Here is a tiny trained network, its code and every weight. The questions are about switching its units off for an input and a target symbol, where a switched-off unit gives its printed mean instead of its output.

import numpy as np


def w(rows, s, z=0):
    codes = np.array(rows[::2]) - 128.0
    scale = np.full(codes.shape[1], s)
    scale[-1] = z or s
    return codes * scale


def norm(h):
    return h / np.sqrt((h * h).mean(-1, keepdims=True) + 1e-5)


def f(y):
    return np.maximum(y, 0)


def softmax(a):
    e = np.exp(a - a.max(-1, keepdims=True))
    return e / e.sum(-1, keepdims=True)


def log_softmax(a):
    a = a - a.max(-1, keepdims=True)
    return a - np.log(np.exp(a).sum(-1, keepdims=True))


def net(x, mask):
    ids = ['ΓΛΞΠΦΨαβδεζηθστω'.index(c) for c in x.split()]
    T = len(ids)
    res = E[ids] + P[:T]
    u = 0
    for l in range(2):
        r = norm(res)
        for j in range(2):
            rows = slice(4 * j, 4 * j + 4)
            q, k, v = (r @ M[l][rows].T for M in (Q, K, V))
            z = softmax(np.where(np.tri(T) > 0, q @ k.T / 4**0.5, -1e9)) @ v
            o = O[l][rows]
            res = res + np.where(mask[u + j], z, o[:, -1]) @ o[:, :-1]
        u += 2
        y = f(norm(res) @ A[l][:, :-1].T + A[l][:, -1])
        res = res + np.where(mask[u : u + 4], y, B[l][:, -1]) @ B[l][:, :-1]
        u += 4
    return log_softmax(norm(res)[-1] @ U[:, :-1].T + U[:, -1])


Q, K, V, O, A, B = {}, {}, {}, {}, {}, {}
E = w([
[174,162,165],'Γ',
[49,137,175],'Λ',
[132,254,153],'Ξ',
[83,53,84],'Π',
[123,64,180],'Φ',
[58,124,70],'Ψ',
[111,75,179],'α',
[124,125,180],'β',
[57,159,89],'δ',
[123,144,79],'ε',
[211,156,90],'ζ',
[81,68,132],'η',
[92,168,167],'θ',
[134,141,205],'σ',
[108,114,186],'τ',
[126,86,187],'ω',
],0.023)
P = w([
[87,2,149],'0',
[55,238,223],'1',
[78,199,247],'2',
[38,181,159],'3',
[89,201,235],'4',
[90,158,204],'5',
[114,172,193],'6',
[99,225,225],'7',
[125,168,109],'8',
[117,124,168],'9',
[95,226,158],'10',
[105,81,199],'11',
],0.0073)
Q[0] = w([
[98,64,79],'L0H1',
[44,104,90],'L0H1',
[68,161,116],'L0H1',
[159,108,106],'L0H1',
[102,108,128],'L0H2',
[170,150,102],'L0H2',
[250,139,179],'L0H2',
[153,66,113],'L0H2',
],0.013)
K[0] = w([
[133,163,166],'L0H1',
[8,163,158],'L0H1',
[118,88,139],'L0H1',
[146,154,213],'L0H1',
[157,105,101],'L0H2',
[86,137,157],'L0H2',
[62,203,115],'L0H2',
[153,171,113],'L0H2',
],0.016)
V[0] = w([
[60,159,206],'L0H1',
[103,140,96],'L0H1',
[144,106,53],'L0H1',
[68,210,150],'L0H1',
[69,139,165],'L0H2',
[180,39,113],'L0H2',
[84,152,190],'L0H2',
[147,33,246],'L0H2',
],0.011)
O[0] = w([
[43,92,222,253],'L0H1',
[112,140,79,149],'L0H1',
[146,120,40,73],'L0H1',
[113,7,184,228],'L0H1',
[141,207,137,207],'L0H2',
[255,5,168,87],'L0H2',
[131,236,188,210],'L0H2',
[154,121,213,219],'L0H2',
],0.0092,0.0065)
A[0] = w([
[121,42,141,102],'L0N1',
[103,7,156,232],'L0N2',
[188,104,146,255],'L0N3',
[173,95,156,145],'L0N4',
],0.017,0.0015)
B[0] = w([
[136,195,112,189],'L0N1',
[183,254,150,255],'L0N2',
[93,176,98,141],'L0N3',
[86,172,118,151],'L0N4',
],0.0099,0.0088)
Q[1] = w([
[66,141,101],'L1H1',
[178,32,68],'L1H1',
[51,225,81],'L1H1',
[244,3,56],'L1H1',
[39,144,230],'L1H2',
[147,16,131],'L1H2',
[49,36,151],'L1H2',
[67,174,180],'L1H2',
],0.012)
K[1] = w([
[122,52,140],'L1H1',
[54,206,71],'L1H1',
[218,41,93],'L1H1',
[58,253,106],'L1H1',
[63,105,94],'L1H2',
[95,194,211],'L1H2',
[51,99,100],'L1H2',
[116,56,60],'L1H2',
],0.014)
V[1] = w([
[197,149,71],'L1H1',
[72,193,190],'L1H1',
[207,93,133],'L1H1',
[104,183,120],'L1H1',
[4,57,45],'L1H2',
[117,54,52],'L1H2',
[61,6,112],'L1H2',
[27,125,105],'L1H2',
],0.013)
O[1] = w([
[165,114,157,71],'L1H1',
[107,191,55,245],'L1H1',
[176,153,205,87],'L1H1',
[125,153,75,165],'L1H1',
[90,71,61,91],'L1H2',
[140,2,101,51],'L1H2',
[46,36,132,49],'L1H2',
[52,152,78,155],'L1H2',
],0.012)
A[1] = w([
[248,146,127,196],'L1N1',
[85,114,122,90],'L1N2',
[141,143,117,124],'L1N3',
[134,103,69,3],'L1N4',
],0.017,0.0049)
B[1] = w([
[99,230,69,255],'L1N1',
[137,149,102,161],'L1N2',
[93,141,118,162],'L1N3',
[188,175,250,133],'L1N4',
],0.011,0.006)
U = w([
[252,99,237,121],'Γ',
[126,45,177,253],'Λ',
[67,126,103,146],'Ξ',
[138,140,134,131],'Π',
[173,142,129,123],'Φ',
[19,88,62,143],'Ψ',
[131,136,149,111],'α',
[70,113,153,99],'β',
[47,169,136,148],'δ',
[91,137,122,84],'ε',
[249,186,23,161],'ζ',
[150,147,107,122],'η',
[66,82,59,177],'θ',
[161,124,112,174],'σ',
[161,173,84,80],'τ',
[171,166,121,102],'ω',
],0.012,0.0051)

Each question gives the input, a string of symbols that net reads in full, and the target symbol t.
The units are the heads (4 rows each of Q, K, V and O) and the neurons (one row each of A and B). Each row of codes is followed by its name. A weight is (code - 128) times the scale printed after its matrix; where a second scale follows, it is the last column's (O, A, B and U).
mask holds one flag per unit, layer by layer, with each layer's heads first. A switched-off unit (its flag False) gives its mean, the last column of its rows in O or B, instead of its output. The means were averaged over made-up inputs and are rounded, as every weight is.
A unit's drop is (log p(t) with every unit on - log p(t) with that unit switched off) / (log p(t) with every unit on - log p(t) with every unit switched off).
The circuit of an input: a set's keep is (log p(t) with only the set's units on - log p(t) with every unit switched off) / (log p(t) with every unit on - log p(t) with every unit switched off). Starting from all 12 units, units are removed one at a time, each time the one whose removal leaves the highest keep (on an exact tie, the one counted first), for as long as the keep stays at least 0.8.
units of the circuit, in order: the units of the circuit, biggest drop first
k most important neurons: the k neurons with the biggest drops, biggest first
top k neurons in layer l: the k neurons of layer l with the biggest drops, biggest first
which heads matter: for each layer, one digit per head in row order, 1 if its drop is at least 0.15 and else 0, layers parted by /
drop of u: that unit's drop, to one decimal
input δ Ψ Ξ ε, target Ψ: most important neuron	[L0N2]
input ε δ δ τ, target Λ: units of the circuit, in order	[L0H2 L1H1 L1H2]
input ζ θ δ τ β τ θ Ξ δ, target Γ: which heads matter	11 / 11
input δ η δ η ζ β Λ δ θ, target Ψ: units of the circuit, in order	[L1H2 L0H2 L0N2 L0H1]
input ζ Λ Π η σ δ τ, target Γ: units of the circuit, in order	[L1H1 L0H2 L0N2 L1H2]
input δ Λ δ ε, target Ψ: which heads matter	01 / 01
input δ θ β ω Ξ Ξ δ δ ε α, target Ψ: which heads matter	01 / 01
input ζ ζ ε Λ ζ Λ, target Γ: units of the circuit, in order	[L0N2 L1H1 L0H2]
input ζ θ τ Λ Ψ, target Γ: 2 most important neurons	[L0N2 L0N1]
input δ Γ Ψ θ ζ Π Φ Λ Γ τ, target Ψ: units of the circuit, in order	[L1H2 L0H2]
input δ δ α α Λ β Γ Π η, target Ψ: units of the circuit, in order	[L1H2 L0H2 L0H1 L0N2]
input δ β Π Ψ τ ω Γ Λ, target Ψ: units of the circuit, in order	[L1H2 L0N2 L0H2 L0H1]
input δ θ Π Λ Λ ζ ζ Λ Π η α Ψ, target Ψ: units of the circuit, in order	[L0H2 L1H2]
input ζ β Φ Λ, target Γ: units of the circuit, in order	[L0N2 L0H2 L1H1]
input ζ Ξ δ ω, target Γ: units of the circuit, in order	[L0N2 L1H1 L0H2]
input δ Λ Λ Ξ Λ, target Ψ: top neuron in layer 0	[L0N2]
input Π ζ Π, target ζ: which heads matter	11 / 00
input δ Ξ Ξ τ ω Ξ Λ Π τ Ψ, target Ψ: which heads matter	01 / 01
input ζ α Ξ σ ζ Λ Λ η, target Γ: top 3 neurons in layer 0	[L0N2 L0N1 L0N4]
input ε ω Φ Λ τ δ δ α, target Λ: most important neuron	[L0N2]
input δ Ξ τ Ξ δ σ, target Ψ: drop of L1H1	0.0
input ε Λ Ξ Λ ζ Ξ Γ τ σ Γ δ ω, target Λ: drop of L1H1	0.8
input ζ Φ τ Γ θ, target Γ: drop of L0H2	0.5
input δ Ξ Γ ω, target Ψ: drop of L1H2	0.7
